Below are the code and all the weights of a small trained network. Each question names an input and a class and asks about switching units off, where a switched-off unit gives its printed mean instead of its output.

import numpy as np


def w(rows, s, z=0):
    codes = np.array(rows[::2]) - 128.0
    scale = np.full(codes.shape[1], s)
    scale[-1] = z or s
    return codes * scale


def f(y):
    return np.maximum(y, 0)


def log_softmax(a):
    a = a - a.max(-1, keepdims=True)
    return a - np.log(np.exp(a).sum(-1, keepdims=True))


def net(x, mask):
    res = np.array(x, float).reshape(1, 5) / 4 @ E
    y = f(res @ A[0][:, :-1].T + A[0][:, -1])
    res = res + np.where(mask, y, B[0][:, -1]) @ B[0][:, :-1]
    return log_softmax(res[-1] @ U[:, :-1].T + U[:, -1])


A, B = {}, {}
E = w([
[197,141,193,75,201,105,121,175,105,134],'x0',
[58,153,68,148,114,37,152,98,56,155],'x1',
[191,39,74,43,126,169,99,100,69,191],'x2',
[64,154,113,49,136,155,31,12,116,2],'x3',
[128,91,184,194,230,157,54,102,82,123],'x4',
],0.0054)
A[0] = w([
[112,132,54,169,34,60,253,184,143,200,228],'n1',
[44,226,180,173,151,54,130,113,148,69,164],'n2',
[111,88,74,82,157,146,36,23,29,103,157],'n3',
[240,90,130,50,128,84,207,220,94,213,131],'n4',
[63,221,215,165,197,73,90,112,141,54,131],'n5',
[126,161,71,22,22,203,86,65,231,40,135],'n6',
[110,88,78,107,161,126,50,40,17,127,128],'n7',
[118,79,80,98,169,138,43,36,14,126,122],'n8',
[195,66,210,185,213,216,78,163,147,153,108],'n9',
[222,59,203,180,188,188,144,211,153,193,151],'n10',
[90,209,237,183,224,79,99,135,132,65,152],'n11',
[114,78,84,108,180,132,43,37,7,128,124],'n12',
[17,156,50,231,34,67,202,111,155,150,113],'n13',
[90,129,62,206,42,69,240,177,148,199,170],'n14',
[158,104,222,197,204,197,77,143,158,125,163],'n15',
[211,108,100,63,90,58,232,214,94,212,103],'n16',
[231,58,201,157,193,196,133,204,145,188,166],'n17',
[122,105,46,26,63,217,38,20,154,63,252],'n18',
],0.0053,0.0026)
B[0] = w([
[137,222,3,181,34,212,246,117,40,151,238],'n1',
[41,207,175,113,140,64,179,161,108,49,196],'n2',
[51,28,51,66,173,53,24,12,74,202,212],'n3',
[239,175,94,46,153,97,217,233,136,232,221],'n4',
[60,203,208,68,177,50,168,193,136,53,191],'n5',
[160,88,183,28,26,187,135,32,231,36,223],'n6',
[51,55,46,114,203,48,38,35,42,209,195],'n7',
[56,26,44,96,217,43,18,32,48,220,199],'n8',
[190,39,188,227,222,200,34,176,149,119,203],'n9',
[224,80,164,206,182,224,110,224,154,161,228],'n10',
[75,186,222,102,215,57,129,214,137,56,195],'n11',
[55,32,45,114,235,35,16,37,33,226,200],'n12',
[11,206,37,247,37,211,168,31,35,26,213],'n13',
[103,214,15,213,35,228,228,95,37,106,223],'n14',
[144,84,200,206,205,167,43,168,153,81,200],'n15',
[220,208,52,56,108,107,243,214,102,224,210],'n16',
[234,58,169,195,205,213,91,221,153,175,230],'n17',
[132,32,136,26,61,139,56,8,203,99,254],'n18',
],0.0055,0.0066)
U = w([
[57,223,225,97,187,14,143,187,144,53,132],'0',
[197,55,215,234,196,220,65,195,180,130,41],'1',
[134,75,169,24,27,171,97,51,254,56,254],'2',
[66,49,50,94,195,32,41,42,35,216,141],'3',
[54,195,48,240,34,204,191,76,58,82,29],'4',
[220,176,81,57,120,119,215,215,111,231,85],'5',
],0.0066,0.00076)

Each question gives the input, the list of numbers given to net, and the class t.
The units are the neurons (one row each of A and B). Each row of codes is followed by its name. A weight is (code - 128) times the scale printed after its matrix; where a second scale follows, it is the last column's (A, B and U).
mask holds one flag per neuron, in row order. A switched-off neuron (its flag False) gives its mean, the last column of its row in B, instead of its output. The means were averaged over made-up inputs and are rounded, as every weight is.
A unit's drop is (log p(t) with every unit on - log p(t) with that unit switched off) / (log p(t) with every unit on - log p(t) with every unit switched off).
The circuit of an input: a set's keep is (log p(t) with only the set's units on - log p(t) with every unit switched off) / (log p(t) with every unit on - log p(t) with every unit switched off). Starting from the 12 units with the biggest drops (on a tie, the unit counted first), units are removed one at a time, each time the one whose removal leaves the highest keep (on an exact tie, the one counted first), for as long as the keep stays at least 0.8.
circuit, biggest first: the units of the circuit, biggest drop first
k most important neurons: the k neurons with the biggest drops, biggest first
drop of u: that unit's drop, to one decimal
input [7,-2,-4,8,-2], class 0: circuit, biggest first -> [n5]
input [4,-8,-6,8,1], class 0: 3 most important neurons -> [n11; n5; n2]
input [1,6,4,-3,-8], class 4: 2 most important neurons -> [n14; n13]
input [-6,4,-6,2,6], class 0: circuit, biggest first -> [n5; n11]
input [-3,-1,2,-3,-4], class 4: 2 most important neurons -> [n14; n1]
input [6,-3,7,5,-8], class 2: 2 most important neurons -> [n6; n18]
input [0,6,0,-5,-7], class 4: 2 most important neurons -> [n13; n14]
input [2,3,-5,6,2], class 0: 2 most important neurons -> [n5; n11]
input [3,-6,-8,0,-4], class 0: drop of n4 -> 0.0
input [7,-7,4,3,-2], class 1: drop of n9 -> 0.1
input [1,8,-3,1,1], class 4: drop of n13 -> 0.3
